Below is a small trained network, with its code and all its weights. Each question gives an input and a class and asks what happens when units are switched off, that is, made to give their printed mean instead of their output.

import numpy as np


def w(rows, s, z=0):
    codes = np.array(rows[::2]) - 128.0
    scale = np.full(codes.shape[1], s)
    scale[-1] = z or s
    return codes * scale


def f(y):
    return y / 2 * (1 + np.tanh(0.7978845608 * (y + 0.044715 * y**3)))


def log_softmax(a):
    a = a - a.max(-1, keepdims=True)
    return a - np.log(np.exp(a).sum(-1, keepdims=True))


def net(x, mask):
    res = np.array(x, float).reshape(1, 4) / 4 @ E
    y = f(res @ A[0][:, :-1].T + A[0][:, -1])
    res = res + np.where(mask, y, B[0][:, -1]) @ B[0][:, :-1]
    return log_softmax(res[-1] @ U[:, :-1].T + U[:, -1])


A, B = {}, {}
E = w([
[37,206,102,132],'x0',
[69,59,84,157],'x1',
[192,128,3,127],'x2',
[126,125,126,119],'x3',
],0.012)
A[0] = w([
[75,181,196,82,135],'N1',
[164,5,73,222,107],'N2',
[163,179,60,112,135],'N3',
[60,184,196,124,124],'N4',
[122,174,89,162,111],'N5',
[208,77,206,118,74],'N6',
[103,139,209,149,91],'N7',
[150,190,51,46,55],'N8',
[201,66,207,74,55],'N9',
[70,48,241,115,180],'N10',
[111,155,192,107,115],'N11',
[111,93,110,155,148],'N12',
[23,156,70,189,93],'N13',
[110,253,180,150,117],'N14',
[39,209,47,192,9],'N15',
[43,213,176,117,129],'N16',
[216,161,145,108,95],'N17',
[27,53,96,181,135],'N18',
[116,170,190,118,120],'N19',
[78,40,233,154,44],'N20',
[72,120,138,197,72],'N21',
[185,194,42,91,113],'N22',
[41,40,123,190,113],'N23',
[99,208,155,101,121],'N24',
[198,40,62,102,101],'N25',
[214,87,194,161,175],'N26',
[90,57,206,145,55],'N27',
[71,184,81,139,63],'N28',
[151,190,141,136,133],'N29',
[191,53,88,173,94],'N30',
[121,108,127,69,128],'N31',
],0.012,0.014)
B[0] = w([
[103,107,72,174,202],'N1',
[133,33,54,146,218],'N2',
[152,166,223,99,202],'N3',
[104,101,68,177,204],'N4',
[132,151,171,124,155],'N5',
[67,214,188,145,174],'N6',
[151,82,142,135,168],'N7',
[72,188,157,157,171],'N8',
[35,228,144,154,170],'N9',
[125,254,180,133,253],'N10',
[130,111,72,128,166],'N11',
[105,91,126,96,163],'N12',
[124,200,185,106,207],'N13',
[111,128,75,158,201],'N14',
[213,87,218,54,183],'N15',
[81,58,99,171,220],'N16',
[173,127,196,60,164],'N17',
[183,162,175,114,219],'N18',
[87,100,101,117,169],'N19',
[183,77,174,33,184],'N20',
[64,145,121,145,145],'N21',
[148,192,223,112,216],'N22',
[151,197,219,97,200],'N23',
[83,89,129,215,179],'N24',
[104,91,96,123,212],'N25',
[186,151,225,89,218],'N26',
[187,103,167,43,165],'N27',
[173,148,164,89,162],'N28',
[99,137,138,149,159],'N29',
[145,81,79,136,189],'N30',
[118,128,122,108,129],'N31',
],0.0086,0.013)
U = w([
[98,251,176,131,158],'0',
[184,161,187,52,246],'1',
[109,74,87,143,4],'2',
],0.014,0.0015)

Each question gives the input, the list of numbers given to net, and the class t.
The units are the neurons (one row each of A and B). Each row of codes is followed by its name. A weight is (code - 128) times the scale printed after its matrix; where a second scale follows, it is the last column's (A, B and U).
mask holds one flag per neuron, in row order. A switched-off neuron (its flag False) gives its mean, the last column of its row in B, instead of its output. The means were averaged over made-up inputs and are rounded, as every weight is.
A unit's drop is (log p(t) with every unit on - log p(t) with that unit switched off) / (log p(t) with every unit on - log p(t) with every unit switched off).
The circuit of an input: a set's keep is (log p(t) with only the set's units on - log p(t) with every unit switched off) / (log p(t) with every unit on - log p(t) with every unit switched off). Starting from the 12 units with the biggest drops (on a tie, the unit counted first), units are removed one at a time, each time the one whose removal leaves the highest keep (on an exact tie, the one counted first), for as long as the keep stays at least 0.8.
circuit, biggest first: the units of the circuit, biggest drop first
top k neurons: the k neurons with the biggest drops, biggest first
drop when u is switched off: that unit's drop, to one decimal
input [-4,-1,0,1], class 0: circuit, biggest first	N20
input [3,4,1,-6], class 1: top 2 neurons	N10, N9
input [-8,1,6,-4], class 2: top 3 neurons	N2, N25, N30
input [6,1,8,7], class 1: top 2 neurons	N15, N10
input [-5,4,1,1], class 2: circuit, biggest first	N2, N22
input [4,1,3,8], class 1: top 2 neurons	N10, N9
input [-8,-1,-5,-2], class 0: top 3 neurons	N9, N6, N10
input [-5,4,1,3], class 2: circuit, biggest first	N2, N22
input [8,0,-4,1], class 2: top 2 neurons	N16, N4
input [-7,-8,-6,-7], class 0: top 2 neurons	N9, N6
input [-5,-1,-6,6], class 0: top 2 neurons	N9, N10
input [-6,-1,-2,-2], class 0: top 2 neurons	N9, N6
input [4,3,7,4], class 1: top 2 neurons	N15, N10
input [-8,-5,-3,-4], class 0: top neuron	N9
input [8,6,4,2], class 1: drop when N15 is switched off	0.8
input [-7,-1,0,-2], class 0: drop when N27 is switched off	0.2
input [-1,4,3,2], class 2: drop when N31 is switched off	0.0
